Below is a small trained network, with its code and all its weights. Each question gives an input and a class and asks what happens when units are switched off, that is, made to give their printed mean instead of their output.

import numpy as np


def w(rows, s, z=0):
    codes = np.array(rows[::2]) - 128.0
    scale = np.full(codes.shape[1], s)
    scale[-1] = z or s
    return codes * scale


def f(y):
    return y / 2 * (1 + np.tanh(0.7978845608 * (y + 0.044715 * y**3)))


def log_softmax(a):
    a = a - a.max(-1, keepdims=True)
    return a - np.log(np.exp(a).sum(-1, keepdims=True))


def net(x, mask):
    res = np.array(x, float).reshape(1, 4) / 4 @ E
    y = f(res @ A[0][:, :-1].T + A[0][:, -1])
    res = res + np.where(mask, y, B[0][:, -1]) @ B[0][:, :-1]
    return log_softmax(res[-1] @ U[:, :-1].T + U[:, -1])


A, B = {}, {}
E = w([
[218,232,94,134,194],'x0',
[70,108,23,167,247],'x1',
[159,119,2,69,62],'x2',
[123,143,113,233,93],'x3',
],0.0064)
A[0] = w([
[94,139,144,130,127,16],'n1',
[117,118,214,99,207,40],'n2',
[175,179,116,124,154,18],'n3',
[123,98,84,178,155,67],'n4',
[153,120,111,183,107,97],'n5',
[99,149,162,225,121,35],'n6',
[114,96,97,127,191,43],'n7',
[177,173,115,130,149,37],'n8',
[56,167,98,129,152,93],'n9',
[74,55,142,109,104,4],'n10',
[60,66,110,140,78,64],'n11',
[200,100,167,103,101,29],'n12',
[150,118,62,104,77,12],'n13',
[162,119,134,137,151,17],'n14',
[119,130,200,148,175,69],'n15',
[170,128,163,119,91,50],'n16',
[125,133,65,100,75,33],'n17',
[100,106,92,143,175,12],'n18',
[140,150,96,224,78,8],'n19',
[136,155,165,111,87,39],'n20',
[116,100,101,131,186,23],'n21',
[111,153,98,205,70,7],'n22',
[117,178,140,142,69,52],'n23',
[154,113,69,135,84,77],'n24',
[177,177,119,135,158,50],'n25',
[107,71,135,122,111,43],'n26',
[147,113,81,87,107,64],'n27',
[171,184,117,141,149,47],'n28',
[193,154,113,125,150,40],'n29',
[137,92,157,3,190,33],'n30',
[152,138,163,122,119,5],'n31',
[164,137,157,134,78,38],'n32',
],0.014,0.0045)
B[0] = w([
[99,123,90,119,191,104],'n1',
[126,52,84,125,131,216],'n2',
[112,129,165,106,178,175],'n3',
[113,172,115,104,90,202],'n4',
[162,136,131,125,121,156],'n5',
[157,75,75,94,153,200],'n6',
[105,156,121,88,84,198],'n7',
[117,135,160,112,178,176],'n8',
[115,148,127,105,87,187],'n9',
[111,153,172,108,203,207],'n10',
[123,173,195,130,193,254],'n11',
[107,173,106,91,100,185],'n12',
[95,52,80,126,149,221],'n13',
[77,117,120,99,166,105],'n14',
[98,59,84,134,149,203],'n15',
[101,161,114,92,103,177],'n16',
[93,56,102,114,133,219],'n17',
[92,144,123,77,96,185],'n18',
[216,148,114,107,142,188],'n19',
[95,150,117,94,109,167],'n20',
[106,170,99,94,106,177],'n21',
[197,129,108,91,152,172],'n22',
[126,170,101,76,112,160],'n23',
[118,65,94,134,129,215],'n24',
[102,128,166,121,167,189],'n25',
[116,133,147,117,168,162],'n26',
[120,69,92,122,141,199],'n27',
[111,133,163,120,170,186],'n28',
[125,144,157,113,183,175],'n29',
[255,164,104,118,139,226],'n30',
[92,137,106,87,136,125],'n31',
[103,161,109,81,102,178],'n32',
],0.039,0.0045)
U = w([
[83,1,75,97,175,84],'0',
[83,107,191,91,226,92],'1',
[69,137,93,60,100,70],'2',
[201,89,97,90,165,255],'3',
[157,73,187,239,81,141],'4',
],0.0093,0.0073)

Each question gives the input, the list of numbers given to net, and the class t.
The units are the neurons (one row each of A and B). Each row of codes is followed by its name. A weight is (code - 128) times the scale printed after its matrix; where a second scale follows, it is the last column's (A, B and U).
mask holds one flag per neuron, in row order. A switched-off neuron (its flag False) gives its mean, the last column of its row in B, instead of its output. The means were averaged over made-up inputs and are rounded, as every weight is.
A unit's drop is (log p(t) with every unit on - log p(t) with that unit switched off) / (log p(t) with every unit on - log p(t) with every unit switched off).
The circuit of an input: a set's keep is (log p(t) with only the set's units on - log p(t) with every unit switched off) / (log p(t) with every unit on - log p(t) with every unit switched off). Starting from the 12 units with the biggest drops (on a tie, the unit counted first), units are removed one at a time, each time the one whose removal leaves the highest keep (on an exact tie, the one counted first), for as long as the keep stays at least 0.8.
circuit, biggest first: the units of the circuit, biggest drop first
k most important neurons: the k neurons with the biggest drops, biggest first
drop of u: that unit's drop, to one decimal
input [-4,-4,-7,-8], class 3: circuit, biggest first -> [n30]
input [7,-4,7,4], class 0: 2 most important neurons -> [n13; n24]
input [-6,4,6,8], class 3: 2 most important neurons -> [n19; n22]
input [0,7,-1,7], class 2: 2 most important neurons -> [n4; n18]
input [-3,-3,-8,-7], class 0: 2 most important neurons -> [n2; n15]
input [8,8,0,8], class 1: 2 most important neurons -> [n28; n25]
input [7,5,-8,-1], class 0: 2 most important neurons -> [n2; n15]
input [-7,2,6,-1], class 1: 2 most important neurons -> [n11; n10]
input [-5,-7,5,-6], class 2: 4 most important neurons -> [n12; n16; n20; n32]
input [-7,-7,5,-3], class 1: 2 most important neurons -> [n11; n10]
input [-1,8,5,8], class 2: 2 most important neurons -> [n4; n18]
input [3,-8,-8,8], class 0: 3 most important neurons -> [n6; n15; n30]
input [-6,6,-2,8], class 3: 3 most important neurons -> [n6; n19; n22]
input [6,0,-7,4], class 0: circuit, biggest first -> [n15]
input [-7,-7,0,-7], class 1: 3 most important neurons -> [n10; n11; n26]
input [6,4,-7,0], class 0: 2 most important neurons -> [n2; n15]
input [7,-1,-7,-6], class 0: 3 most important neurons -> [n2; n15; n11]
input [-3,6,-5,6], class 2: drop of n16 -> -0.1
input [4,1,-3,3], class 1: drop of n30 -> 1.3
input [7,8,5,-3], class 2: circuit, biggest first -> [n7]
input [-6,-6,-2,8], class 3: drop of n22 -> 0.3
input [6,0,-8,-3], class 0: drop of n2 -> 0.5
